Here is a tiny trained network, its code and every weight. The questions are about switching its units off for an input and a class, where a switched-off unit gives its printed mean instead of its output.

import numpy as np


def w(rows, s, z=0):
    codes = np.array(rows[::2]) - 128.0
    scale = np.full(codes.shape[1], s)
    scale[-1] = z or s
    return codes * scale


def norm(h):
    return h / np.sqrt((h * h).mean(-1, keepdims=True) + 1e-5)


def f(y):
    return y / 2 * (1 + np.tanh(0.7978845608 * (y + 0.044715 * y**3)))


def log_softmax(a):
    a = a - a.max(-1, keepdims=True)
    return a - np.log(np.exp(a).sum(-1, keepdims=True))


def net(x, mask):
    res = np.array(x, float).reshape(1, 4) / 4 @ E
    u = 0
    for l in range(3):
        y = f(norm(res) @ A[l][:, :-1].T + A[l][:, -1])
        res = res + np.where(mask[u : u + 5], y, B[l][:, -1]) @ B[l][:, :-1]
        u += 5
    return log_softmax(norm(res)[-1] @ U[:, :-1].T + U[:, -1])


A, B = {}, {}
E = w([
[168,195,171,110,162,117,136,69,107],'x0',
[208,156,155,248,118,94,87,158,161],'x1',
[223,137,158,251,190,8,54,7,131],'x2',
[170,60,181,41,146,146,179,185,40],'x3',
],0.0026)
A[0] = w([
[4,108,53,83,120,151,148,119,154,128],'L0N0',
[94,93,73,214,115,98,86,87,178,4],'L0N1',
[162,93,159,101,110,127,159,159,47,42],'L0N2',
[116,88,120,98,186,81,124,70,113,67],'L0N3',
[117,109,137,88,123,94,105,124,105,96],'L0N4',
],0.0038,0.0024)
B[0] = w([
[84,189,7,162,30,111,5,133,245,253],'L0N0',
[233,188,199,218,97,50,38,84,46,174],'L0N1',
[198,47,175,66,251,96,113,57,100,146],'L0N2',
[113,160,56,99,89,163,181,204,170,141],'L0N3',
[123,143,152,75,165,177,90,155,169,121],'L0N4',
],0.0023,0.0024)
A[1] = w([
[161,145,122,254,165,69,104,80,163,186],'L1N0',
[162,133,152,96,128,129,145,138,97,93],'L1N1',
[130,94,132,126,115,115,128,143,113,2],'L1N2',
[164,176,198,100,117,172,186,166,109,160],'L1N3',
[33,113,67,120,95,154,141,169,149,155],'L1N4',
],0.0046,0.00097)
B[1] = w([
[200,199,114,213,1,70,21,114,187,254],'L1N0',
[173,108,123,145,173,99,113,136,170,132],'L1N1',
[124,167,134,92,169,106,131,119,149,120],'L1N2',
[167,126,100,174,142,42,76,81,161,145],'L1N3',
[92,179,82,111,101,143,101,107,209,191],'L1N4',
],0.0041,0.0055)
A[2] = w([
[2,130,61,108,115,131,129,65,104,245],'L2N0',
[159,165,110,174,96,103,90,102,134,234],'L2N1',
[166,79,172,91,157,111,144,117,59,46],'L2N2',
[47,138,129,106,76,190,126,131,136,38],'L2N3',
[134,130,171,106,134,141,127,133,116,34],'L2N4',
],0.0046,0.0012)
B[2] = w([
[138,57,89,129,66,131,161,255,254,205],'L2N0',
[184,51,138,77,9,100,129,162,161,254],'L2N1',
[217,15,112,48,243,100,181,142,130,138],'L2N2',
[72,133,96,78,149,183,192,146,188,174],'L2N3',
[123,93,119,192,181,93,129,106,110,110],'L2N4',
],0.0025,0.0042)
U = w([
[33,135,79,81,100,206,152,184,187,184],'0',
[56,153,158,187,187,165,149,97,44,1],'1',
[177,58,165,83,255,112,156,122,48,157],'2',
[191,165,143,217,50,81,48,99,147,185],'3',
],0.0076,0.0036)

Each question gives the input, the list of numbers given to net, and the class t.
The units are the neurons (one row each of A and B). Each row of codes is followed by its name. A weight is (code - 128) times the scale printed after its matrix; where a second scale follows, it is the last column's (A, B and U).
mask holds one flag per neuron, layer by layer. A switched-off neuron (its flag False) gives its mean, the last column of its row in B, instead of its output. The means were averaged over made-up inputs and are rounded, as every weight is.
A unit's drop is (log p(t) with every unit on - log p(t) with that unit switched off) / (log p(t) with every unit on - log p(t) with every unit switched off).
The circuit of an input: a set's keep is (log p(t) with only the set's units on - log p(t) with every unit switched off) / (log p(t) with every unit on - log p(t) with every unit switched off). Starting from the 12 units with the biggest drops (on a tie, the unit counted first), units are removed one at a time, each time the one whose removal leaves the highest keep (on an exact tie, the one counted first), for as long as the keep stays at least 0.8.
circuit, biggest first: the units of the circuit, biggest drop first
k most important neurons: the k neurons with the biggest drops, biggest first
k most important neurons of layer l: the k neurons of layer l with the biggest drops, biggest first
drop of u: that unit's drop, to one decimal
input [-3,7,-5,2], class 0: circuit, biggest first : (L1N0)
input [6,1,-3,-3], class 0: circuit, biggest first : (L1N0; L0N1)
input [-8,1,0,5], class 2: 3 most important neurons : (L1N0; L0N2; L0N0)
input [7,-5,2,-1], class 2: circuit, biggest first : (L1N0; L0N0; L1N4)
input [1,0,-4,5], class 2: 2 most important neurons : (L1N0; L0N2)
input [0,1,0,1], class 2: 2 most important neurons : (L1N0; L0N0)
input [1,-3,3,1], class 2: 3 most important neurons : (L0N0; L1N0; L1N4)
input [6,1,4,6], class 2: 2 most important neurons of layer 0 : (L0N0; L0N1)
input [7,-8,1,-8], class 0: 2 most important neurons of layer 1 : (L1N0; L1N3)
input [0,-6,1,-2], class 0: drop of L1N0 : 0.2
input [3,8,-2,8], class 2: drop of L1N0 : 0.3
input [6,5,-4,8], class 2: drop of L2N0 : 0.0
input [3,-1,-1,4], class 2: drop of L1N0 : 0.1
input [-5,5,-4,-2], class 0: most important neuron of layer 1 : (L1N0)
